[102 102 122 120 105 121 128]: 102
[145 103 111 148 104 119]: 145
[150 126 145 142 105]: 150
[109 140 137  99 115]: 109
[102 119 147 121 104 123]: 102
[144 157 125 127 109]: 144
[117 124 153 120]: 117
[140 137 123 127 154 129]: 140
[121 155 123 117 116 145]: 121
[135 140 150 123 136]: 135
---
[[151, 148, 104, 153, 153, 153, 102], [154, 153, 152, 103, 105, 153, 110]]	105
[124, 137, 135, 128, 153]	135
[100, 122, 123, 125, 112, 130, 149]	112
[135, 125, 134, 103, 131]	134
[[135, 108, 123, 127], [135, 106, 122, 133]]	106
[130, 123, 132, 99, 119, 146]	99
[[121, 126, 123, 118, 118, 112], [135, 131, 138, 105, 136, 143], [144, 127, 130, 109, 136, 142]]	109
[146, 118, 145, 118, 126, 146, 153]	126
---
[[144 141 128 147]
 [144 143 117 145]
 [104 105 141 102]] value 105

[[124 126 123 152 144 130 122]
 [124 126 122 139 138 129 117]
 [125 118 120 121 143 132 123]] value 143

[[127 129 119 107 149 143 107]
 [145 130 133 126 141 125 106]
 [123 128 118 108 145 151 110]] value 145

[[142 138 148 132]
 [118 120 147 121]
 [123 120 101 135]] value 120

[[135 124 128 106 107 136 133]
 [123 141 114 112 112 122 123]
 [117 141 115 117 117 121 118]] value 117

[[129 133 122 128 137 110 124]
 [128 128 128 127 128 128 128]
 [133 106 118 134 127 123 134]] value 127

[[102 109 148 104 107]
 [105 111 146 109 127]
 [129 124 116 120 151]] value 116
---
[[127 128 118 154 132 133]
 [129 126 138 102 125 127]] 126

[[128 129 125 118 130 121]
 [128 100 143 113 133 129]
 [132 125 120 136 116 142]] 100

[[133 146 119 126 136 125 100]
 [121 128 126 144 130 133 118]
 [129 133 127 114 143 122 127]] 128

[[131 140 145 109 153]
 [136 131 113 137 118]
 [126 106 127 136 113]] 131

[[128 126 139 132 126]
 [158 103 115 151 118]] 103

[[107 132 122 102 127]
 [157 126 125 139 137]] 126

[[129 130 114 141 106]
 [129 129 134 139 120]
 [145 108 126 148 111]] 129
---
[[123, 127, 128, 102],
 [119, 120, 130, 106],
 [135, 126, 128, 153]] -> 128

[[132, 139, 126, 126, 126, 125, 129],
 [129, 120, 121, 137, 118, 121, 127],
 [121, 106, 131, 135, 122, 123, 127]] -> 123

[[121, 125, 105, 112, 123, 138],
 [136, 131, 143, 150, 133, 113],
 [128, 131, 115, 126, 138, 132]] -> 138

[[100, 143, 146, 106, 151, 112],
 [112, 101, 148, 120, 126, 133],
 [150, 143, 111, 148, 122, 125]] -> 122

[[144, 119, 132, 147, 118],
 [147, 141, 108, 123, 116],
 [121, 147, 141, 100, 136]] -> 100

[[108, 131, 134, 103],
 [143, 113, 105, 114],
 [104, 125, 103, 104]] -> 103
---
[[125 113 134 109 123]
 [111 158 120 154 115]
 [134 132 148 129 138]] => 148

[128 100 138 133 157] => 138

[122 157 124 120 137] => 124

[[135 132 124 141 119]
 [126 113 117 144 152]] => 117

[[114 119 119 125 111]
 [137 109 130 153 133]
 [144 131 150 151 125]] => 150

[151 135 113 135 142] => 113

[147 121 102 136 111] => 102

[104 101 152 154 150] => 152

[129 137 121 113 106] => 121
---
[[107 145 147 107]
 [134 127 121 158]] --> 158, 147

[120 127 118 157 138 106 126] --> 157, 138

[[147 110 111 112 112 114 150]
 [108 106 105 109 109 148 111]] --> 150, 148

[126 103 156 111 142] --> 156, 142

[119 134 126 132 100] --> 134, 132

[136 104 112 141 124 135] --> 141, 136

[120 137 104 100 105 107] --> 137, 120
---
[[115 142 125 131 116 138 126]
 [127 149 126 121 112 107 124]
 [124 136 135 123 128 137 137]]	128

[[154 128 134 130 127 123 129]
 [148 134 127 136 122 124 132]
 [150 131 123 139 120 123 123]]	120

[[136 139 126 132 120 134]
 [120 114 135 128 143 126]
 [125 142 111 114 103 119]]	114

[[135 131 132 127 133]
 [126 113 126 130 106]
 [141 126 118 116 120]]	118

[[128 126 122 135 131 125 106]
 [129 129 130 128 128 128 106]
 [126 126 133 122 133 129 137]]	133

[[115 138 101 106]
 [121 126 130 144]
 [129 141 123 130]]	141

[[137 144 132 139]
 [121 122 133 107]
 [145 151 111 146]]	151

[[121 106 110 118]
 [109 125 149 118]
 [122 106 109 143]]	106

[[106 121  99 116]
 [132 139 142 131]
 [119 112 102 128]]	112
---
[[113 124 126 123]
 [150 135 126 127]
 [120 106 121 107]] out 126

[[119 105 129 126 121 118]
 [128 100 133 111 119 119]
 [117 104 135 117 119 115]] out 121

[[139 131 132 134 157 140]
 [145 121 133 103 105 110]
 [154 131 131 124 124 140]] out 157

[[135 133 126 135 124]
 [ 98 105 132 100 139]
 [119 122 126 121 128]] out 135

[[130 130 123 132]
 [125 125 140 122]
 [125 123 152 116]] out 123

[[117 124 134 123 146 118]
 [128 153 148 147 148 147]
 [147 112 141 146 125 140]] out 146

[[106 104 101 153 104 105 102]
 [153 153 103 154 154 154 153]
 [153 154 103 154 153 153 102]] out 105

[[118 132 127 142 125 133 126]
 [100 122 127 128 126 148 115]
 [149 142 148 145 139 138 145]] out 133
---
[[137 101 127 110 122 151]
 [125 122 105 120 155 109]
 [128 114 118 105 115 154]] result: 151

[[133 151 151 150 120 114]
 [132 149 131 150 108 106]
 [109 122 140 108 147 115]] result: 114

[[120 119 139 134 138 133 136]
 [113 112 141 139 141 139 134]
 [105 105 138 144 141 144 125]] result: 136

[[151 142 143 150 122 126]
 [127 116 142 119 144 128]
 [124 126 124 123 135 127]] result: 126

[[139 135 117 111]
 [142 118 127 130]
 [118 149 119 137]] result: 111

[[127 128 128 127 128 128]
 [110 132 146 106 132 144]
 [142 121 109 144 120 123]] result: 128
---
Input: [107 108 107 113 105 102]
Output: 107
Input: [117 132 118 100 143]
Output: 118
Input: [116 137 149 117]
Output: 149
Input: [140 118 113 155 110 100]
Output: 113
Input: [151 114 155 146]
Output: 155
Input: [141 156 152 147]
Output: 152
Input: [135 122 139 112 133 105 134]
Output: 139
---
124,152,125,147,121: 124

136,129,114,109,123,108
148,113,129,125,101,133
: 108

143,112,106,117,109
137,143,151,153,155
145,112,108,119,113
: 108

148,148,104,129,129,107
124,150,125,121,131,125
: 107

137,135,153,131,108: 131

134,137,134,130,135,153
138,128,148,134,131,147
144,136,129,133,131,140
: 129

111,123,135,118,146
117,154,137,155,101
: 111

128,144,146,124,120
125,124,134,106,119
: 119

116,119,130,126,106
122,142,148,128,132
: 116
---
[155 115 133 139 118 114 117] Answer: 115

[[105 139 126 105 134]
 [129 119 130 129 126]] Answer: 139

[[153 140 119 137 146 129]
 [149 110 143 122 152 151]] Answer: 140

[117 137 156 129] Answer: 137

[123 121 118 120 124 153 130] Answer: 121

[155 126 118 105 100 129 101] Answer: 126
